Below is a small trained network, with its code and all its weights. Each question gives an input and a target symbol and asks what happens when units are switched off, that is, made to give their printed mean instead of their output.

import numpy as np


def w(rows, s, z=0):
    codes = np.array(rows[::2]) - 128.0
    scale = np.full(codes.shape[1], s)
    scale[-1] = z or s
    return codes * scale


def f(y):
    return y / 2 * (1 + np.tanh(0.7978845608 * (y + 0.044715 * y**3)))


def softmax(a):
    e = np.exp(a - a.max(-1, keepdims=True))
    return e / e.sum(-1, keepdims=True)


def log_softmax(a):
    a = a - a.max(-1, keepdims=True)
    return a - np.log(np.exp(a).sum(-1, keepdims=True))


def net(x, mask):
    ids = ['αζθλπστ'.index(c) for c in x.split()]
    T = len(ids)
    res = E[ids] + P[:T]
    u = 0
    for l in range(3):
        r = res
        for j in range(3):
            rows = slice(2 * j, 2 * j + 2)
            q, k, v = (r @ M[l][rows].T for M in (Q, K, V))
            z = softmax(np.where(np.tri(T) > 0, q @ k.T / 2**0.5, -1e9)) @ v
            o = O[l][rows]
            res = res + np.where(mask[u + j], z, o[:, -1]) @ o[:, :-1]
        u += 3
        y = f(res @ A[l][:, :-1].T + A[l][:, -1])
        res = res + np.where(mask[u : u + 4], y, B[l][:, -1]) @ B[l][:, :-1]
        u += 4
    return log_softmax(res[-1] @ U[:, :-1].T + U[:, -1])


Q, K, V, O, A, B = {}, {}, {}, {}, {}, {}
E = w([
[193,105,103],'α',
[179,99,111],'ζ',
[250,201,248],'θ',
[139,211,162],'λ',
[67,75,179],'π',
[212,139,96],'σ',
[135,149,46],'τ',
],0.011)
P = w([
[112,58,102],'0',
[159,56,36],'1',
[84,2,61],'2',
[169,157,63],'3',
[160,193,94],'4',
[86,173,133],'5',
[48,161,152],'6',
[96,172,122],'7',
[92,177,125],'8',
[121,164,99],'9',
[122,166,97],'10',
[105,130,91],'11',
[114,129,84],'12',
[130,99,60],'13',
],0.0079)
Q[0] = w([
[7,111,154],'L0H1',
[172,121,218],'L0H1',
[97,125,28],'L0H2',
[64,149,32],'L0H2',
[53,189,2],'L0H3',
[57,144,91],'L0H3',
],0.0088)
K[0] = w([
[74,26,174],'L0H1',
[108,215,184],'L0H1',
[59,183,88],'L0H2',
[3,161,48],'L0H2',
[161,237,153],'L0H3',
[117,103,173],'L0H3',
],0.011)
V[0] = w([
[224,233,67],'L0H1',
[108,246,237],'L0H1',
[158,80,123],'L0H2',
[175,115,212],'L0H2',
[89,179,200],'L0H3',
[215,142,90],'L0H3',
],0.011)
O[0] = w([
[42,120,179,210],'L0H1',
[117,2,133,2],'L0H1',
[209,158,126,141],'L0H2',
[106,60,145,59],'L0H2',
[112,82,52,58],'L0H3',
[62,175,125,199],'L0H3',
],0.0077,0.0069)
A[0] = w([
[134,37,174,164],'L0N1',
[130,205,223,79],'L0N2',
[174,162,161,7],'L0N3',
[3,139,107,194],'L0N4',
],0.0079,0.0015)
B[0] = w([
[71,155,22,136],'L0N1',
[202,52,159,254],'L0N2',
[42,23,129,150],'L0N3',
[237,117,2,201],'L0N4',
],0.0072,0.0054)
Q[1] = w([
[129,226,213],'L1H1',
[130,112,139],'L1H1',
[174,143,144],'L1H2',
[171,133,92],'L1H2',
[159,2,248],'L1H3',
[167,176,81],'L1H3',
],0.0095)
K[1] = w([
[6,166,115],'L1H1',
[141,132,156],'L1H1',
[124,136,212],'L1H2',
[127,115,197],'L1H2',
[157,144,23],'L1H3',
[125,10,169],'L1H3',
],0.014)
V[1] = w([
[183,100,200],'L1H1',
[117,196,66],'L1H1',
[161,159,111],'L1H2',
[131,135,157],'L1H2',
[72,167,4],'L1H3',
[149,58,120],'L1H3',
],0.012)
O[1] = w([
[130,142,254,88],'L1H1',
[150,131,109,255],'L1H1',
[153,191,101,184],'L1H2',
[148,101,203,140],'L1H2',
[163,130,90,57],'L1H3',
[36,103,175,96],'L1H3',
],0.009,0.0097)
A[1] = w([
[130,126,132,249],'L1N1',
[117,150,1,19],'L1N2',
[117,124,134,178],'L1N3',
[125,44,185,219],'L1N4',
],0.0058,0.0018)
B[1] = w([
[226,143,148,148],'L1N1',
[134,99,212,255],'L1N2',
[169,164,152,126],'L1N3',
[254,14,132,118],'L1N4',
],0.0088,0.0055)
Q[2] = w([
[40,100,164],'L2H1',
[18,116,87],'L2H1',
[34,155,172],'L2H2',
[117,206,115],'L2H2',
[1,71,203],'L2H3',
[49,96,69],'L2H3',
],0.0087)
K[2] = w([
[154,48,113],'L2H1',
[186,35,8],'L2H1',
[151,165,82],'L2H2',
[77,144,150],'L2H2',
[46,203,138],'L2H3',
[119,253,153],'L2H3',
],0.0072)
V[2] = w([
[171,44,165],'L2H1',
[180,86,94],'L2H1',
[91,135,123],'L2H2',
[186,236,40],'L2H2',
[70,224,204],'L2H3',
[2,149,116],'L2H3',
],0.0066)
O[2] = w([
[224,3,180,97],'L2H1',
[163,26,66,142],'L2H1',
[114,111,107,109],'L2H2',
[156,72,52,248],'L2H2',
[232,195,150,129],'L2H3',
[218,127,117,50],'L2H3',
],0.0063,0.013)
A[2] = w([
[39,81,178,250],'L2N1',
[61,229,118,180],'L2N2',
[2,232,143,223],'L2N3',
[82,77,159,198],'L2N4',
],0.0097,0.0022)
B[2] = w([
[56,235,80,133],'L2N1',
[207,101,254,254],'L2N2',
[146,11,70,212],'L2N3',
[74,211,130,126],'L2N4',
],0.0069,0.0073)
U = w([
[137,166,81,119],'α',
[167,118,139,2],'ζ',
[99,156,117,131],'θ',
[152,132,144,67],'λ',
[111,110,130,137],'π',
[157,138,149,159],'σ',
[187,9,137,210],'τ',
],0.015,0.0062)

Each question gives the input, a string of symbols that net reads in full, and the target symbol t.
The units are the heads (2 rows each of Q, K, V and O) and the neurons (one row each of A and B). Each row of codes is followed by its name. A weight is (code - 128) times the scale printed after its matrix; where a second scale follows, it is the last column's (O, A, B and U).
mask holds one flag per unit, layer by layer, with each layer's heads first. A switched-off unit (its flag False) gives its mean, the last column of its rows in O or B, instead of its output. The means were averaged over made-up inputs and are rounded, as every weight is.
A unit's drop is (log p(t) with every unit on - log p(t) with that unit switched off) / (log p(t) with every unit on - log p(t) with every unit switched off).
The circuit of an input: a set's keep is (log p(t) with only the set's units on - log p(t) with every unit switched off) / (log p(t) with every unit on - log p(t) with every unit switched off). Starting from the 12 units with the biggest drops (on a tie, the unit counted first), units are removed one at a time, each time the one whose removal leaves the highest keep (on an exact tie, the one counted first), for as long as the keep stays at least 0.8.
circuit, biggest first: the units of the circuit, biggest drop first
most important unit: the unit with the biggest drop
k most important neurons: the k neurons with the biggest drops, biggest first
top k neurons in layer l: the k neurons of layer l with the biggest drops, biggest first
heads that matter: for each layer, one digit per head in row order, 1 if its drop is at least 0.15 and else 0, layers parted by /
drop of u: that unit's drop, to one decimal
input α τ τ τ θ, target τ: circuit, biggest first => (L0N2)
input α π τ τ, target σ: circuit, biggest first => (L0H3, L2N2, L1H1, L2H2)
input τ τ π τ α τ α θ τ τ π τ θ, target α: circuit, biggest first => (L2H1, L1H3, L2N2, L0H1)
input τ τ π τ τ τ τ θ σ τ τ τ θ, target α: 4 most important neurons => (L2N2, L0N1, L2N3, L0N4)
input τ λ τ τ π ζ, target α: heads that matter => 000 / 101 / 010
input τ λ τ τ α τ ζ ζ τ α π ζ, target α: circuit, biggest first => (L1H3, L2N2)
input π θ τ τ π π τ τ τ α σ, target τ: heads that matter => 000 / 001 / 100
input α π π, target σ: 4 most important neurons => (L0N4, L2N3, L0N1, L0N2)
input τ τ σ, target α: circuit, biggest first => (L1H3, L0H1)
input α λ π, target σ: circuit, biggest first => (L1H1, L0N4, L0H1, L2N3)
input α τ θ τ τ τ α π, target τ: heads that matter => 000 / 001 / 101
input ζ τ ζ σ τ τ τ α α τ τ θ τ, target τ: top 2 neurons in layer 2 => (L2N3, L2N2)
input π θ π τ τ τ α τ α, target τ: heads that matter => 000 / 001 / 110
input α τ σ, target σ: most important unit => L0H3
input τ θ σ τ τ τ σ, target τ: 3 most important neurons => (L2N3, L0N1, L2N2)
input τ θ σ τ α τ α, target τ: 3 most important neurons => (L2N3, L0N1, L2N2)
input α α α α, target σ: 2 most important neurons => (L0N4, L0N2)
input τ τ σ α ζ α τ τ λ τ τ λ α, target α: circuit, biggest first => (L1H3, L2N2)
input τ σ σ τ σ α ζ τ α τ π, target α: heads that matter => 000 / 001 / 010
input τ α τ, target α: circuit, biggest first => (L0H1)
input τ τ τ α ζ α π θ σ τ λ θ τ τ, target τ: 2 most important neurons => (L2N3, L0N4)
input τ α σ, target α: heads that matter => 100 / 001 / 010
input α π τ, target σ: 3 most important neurons => (L0N4, L2N2, L0N1)
input α τ ζ, target σ: heads that matter => 001 / 000 / 000
input α τ τ τ α τ τ π θ, target τ: heads that matter => 000 / 101 / 000
input α τ α, target σ: heads that matter => 001 / 000 / 000
input τ τ τ, target α: most important unit => L1H3
input τ τ τ τ τ θ τ σ π, target τ: 2 most important neurons => (L2N3, L0N2)
input α α τ α α τ α π τ τ τ τ τ α, target α: drop of L0H1 => 0.3
input α τ ζ τ λ α τ τ τ τ π, target α: drop of L1H1 => 0.2
